Each row has a name. Each question is about the rows just above it.

Vazu: 51.8, 84.3, 5.0, -30.8, 28.8, 83.6, -36.4, 7.7, 70.9, 4.7, -79.3, 81.0
gisiz: 19.9, 40.2, 6.8, -20.2, 14.0, 62.9, -15.0, 7.7, 70.9, 4.7, -79.3, 80.9
Laku: -44.8, -63.1, -21.8, 28.0, -6.2, -28.4, 32.4, 17.0, -47.7, -2.2, 42.3, -34.4
Firo: 51.4, 79.7, -15.8, 18.0, 25.8, 69.9, -35.6, 2.6, 65.7, 0.1, -69.8, 68.8
zup: 23.7, 35.3, 7.7, -11.3, 5.9, 29.8, -17.0, -4.6, 32.8, -2.3, -33.0, 29.6
kag: -30.4, -41.2, 4.2, 6.8, -14.3, -23.2, 19.6, 3.4, -31.6, 10.2, 27.7, -23.7
Leno: -37.7, -63.0, -21.8, 28.0, -8.7, -68.5, 29.0, 3.3, -61.7, -7.9, 69.3, -67.0
After -68.5, 29.0, 3.3, -61.7, -7.9, its row goes on with => 69.3, -67.0
Go on from 28.0, -8.7 to the end of its row. => -68.5, 29.0, 3.3, -61.7, -7.9, 69.3, -67.0
Go on from 51.4, 79.7, -15.8 to the end of its row. => 18.0, 25.8, 69.9, -35.6, 2.6, 65.7, 0.1, -69.8, 68.8
Go on from 84.3, 5.0, -30.8 to the end of its row. => 28.8, 83.6, -36.4, 7.7, 70.9, 4.7, -79.3, 81.0
The rest of the row after -63.0, -21.8, 28.0: => -8.7, -68.5, 29.0, 3.3, -61.7, -7.9, 69.3, -67.0
After 62.9, -15.0, 7.7, 70.9, 4.7, its row goes on with => -79.3, 80.9
Go on from -36.4, 7.7, 70.9, 4.7, -79.3 to the end of its row. => 81.0

lonu: -19.3, 1.0, 20.7, -6.8, 32.8, 15.0, 12.1, -1.4, -35.6, 17.4, 4.1, -25.1, -19.2, -2.1, 8.1, -2.7, 17.5, 6.4, -5.8, 15.1, 1.9, -14.4, -13.4, -17.9, -25.6, 19.6, 3.0, 6.9, 23.9, 21.0, -29.2, 2.9, 18.0, -9.8, 4.5
bafi: -35.0, -10.7, 40.7, -18.7, 47.9, 26.1, 22.8, -8.5, -46.6, 29.2, 4.9, -40.9, -49.8, 1.2, 20.4, -14.4, 29.7, 5.9, -7.7, 39.3, -7.6, -15.7, -30.7, -14.0, -42.2, 23.2, -7.7, 1.2, 35.6, 35.1, -38.4, 12.7, 36.1, -16.5, 6.0
lafe: 52.8, 17.5, -47.4, 21.3, -41.4, -32.8, -11.1, 2.7, 54.6, -33.2, 5.0, -40.9, -49.8, 1.2, -28.3, 12.0, -28.5, -13.0, 24.6, -20.9, 14.3, 27.0, -17.3, -4.5, -14.7, -33.9, -16.8, -17.5, -37.3, -38.8, 38.2, -5.3, -26.9, 37.3, 0.8
Sebe: -11.0, 4.4, -4.6, -6.4, 16.5, 10.6, 2.7, 11.2, -40.9, 12.5, -3.1, -29.3, 1.5, 7.6, -25.0, 20.1, -11.1, -23.0, -11.3, -4.2, 19.5, -19.7, 16.8, -30.9, -18.1, 14.4, 20.2, 5.1, 19.7, -8.8, -31.1, 3.6, -3.4, -8.9, -9.0
tobem: -8.7, -9.4, -16.1, 2.2, -52.4, -3.6, -36.6, 14.4, 20.7, -15.0, -14.2, 38.4, 73.7, -5.5, -5.3, 12.3, -33.6, -6.3, -26.8, -56.1, -10.1, -10.2, 60.4, 3.7, 52.7, -5.3, 46.4, 28.0, -28.8, -21.3, 35.6, -16.0, -42.9, -32.8, -21.5
Guno: -20.6, -5.4, 24.9, -4.3, 23.2, 12.9, 8.6, -6.9, -17.0, -15.0, -14.3, 38.4, -15.7, -7.9, 27.7, -11.5, 25.7, 25.1, -4.9, 16.0, -10.7, -10.3, -17.4, -4.5, -14.7, 20.9, 2.2, 10.7, 18.2, 28.2, -16.9, -0.1, 18.6, -12.8, 8.9
Go on from -17.4, -4.5, -14.7 to the end of its row. => 20.9, 2.2, 10.7, 18.2, 28.2, -16.9, -0.1, 18.6, -12.8, 8.9
Go on from 1.2, -28.3, 12.0, -28.5 to the end of its row. => -13.0, 24.6, -20.9, 14.3, 27.0, -17.3, -4.5, -14.7, -33.9, -16.8, -17.5, -37.3, -38.8, 38.2, -5.3, -26.9, 37.3, 0.8
The rest of the row after 28.2, -16.9: => -0.1, 18.6, -12.8, 8.9
The rest of the row after 4.9, -40.9, -49.8, 1.2: => 20.4, -14.4, 29.7, 5.9, -7.7, 39.3, -7.6, -15.7, -30.7, -14.0, -42.2, 23.2, -7.7, 1.2, 35.6, 35.1, -38.4, 12.7, 36.1, -16.5, 6.0
The rest of the row after -15.0, -14.2, 38.4: => 73.7, -5.5, -5.3, 12.3, -33.6, -6.3, -26.8, -56.1, -10.1, -10.2, 60.4, 3.7, 52.7, -5.3, 46.4, 28.0, -28.8, -21.3, 35.6, -16.0, -42.9, -32.8, -21.5

Kote: -37.7, -17.6, -26.6, 45.1, 54.5
boset: 58.8, -17.6, -26.6, 45.2, 54.5
Nunog: 58.8, 29.9, 41.7, 4.3, 54.4
reso: -26.5, -82.8, -57.8, -27.4, -1.3
liso: -37.6, -17.7, -26.6, -4.1, -0.1
The rest of the row after -17.7, -26.6: => -4.1, -0.1
The rest of the row after 58.8, 29.9, 41.7, 4.3: => 54.4
After -37.7, -17.6, -26.6, its row goes on with => 45.1, 54.5
After -17.6, -26.6, 45.1, its row goes on with => 54.5
The rest of the row after -17.7, -26.6, -4.1: => -0.1
Whose row is 58.8, -17.6, -26.6, 45.2, 54.5? => boset

Rozu: 1.7, 45.5, 27.4, 16.6, 67.4, 14.6, -5.9, -79.0, 42.0
gusok: -3.8, -46.8, -40.7, -19.2, 67.4, 14.7, -5.9, -79.0, 41.9
Mageg: -3.8, -46.7, -40.7, -19.2, 0.9, -51.1, -4.6, 28.6, -89.2
After 27.4, 16.6, 67.4, 14.6, -5.9, its row goes on with => -79.0, 42.0
The rest of the row after -3.8, -46.7, -40.7, -19.2: => 0.9, -51.1, -4.6, 28.6, -89.2
Go on from 27.4, 16.6, 67.4, 14.6 to the end of its row. => -5.9, -79.0, 42.0
The rest of the row after 67.4, 14.6, -5.9: => -79.0, 42.0
After -40.7, -19.2, 0.9, -51.1, its row goes on with => -4.6, 28.6, -89.2
The rest of the row after 45.5, 27.4: => 16.6, 67.4, 14.6, -5.9, -79.0, 42.0

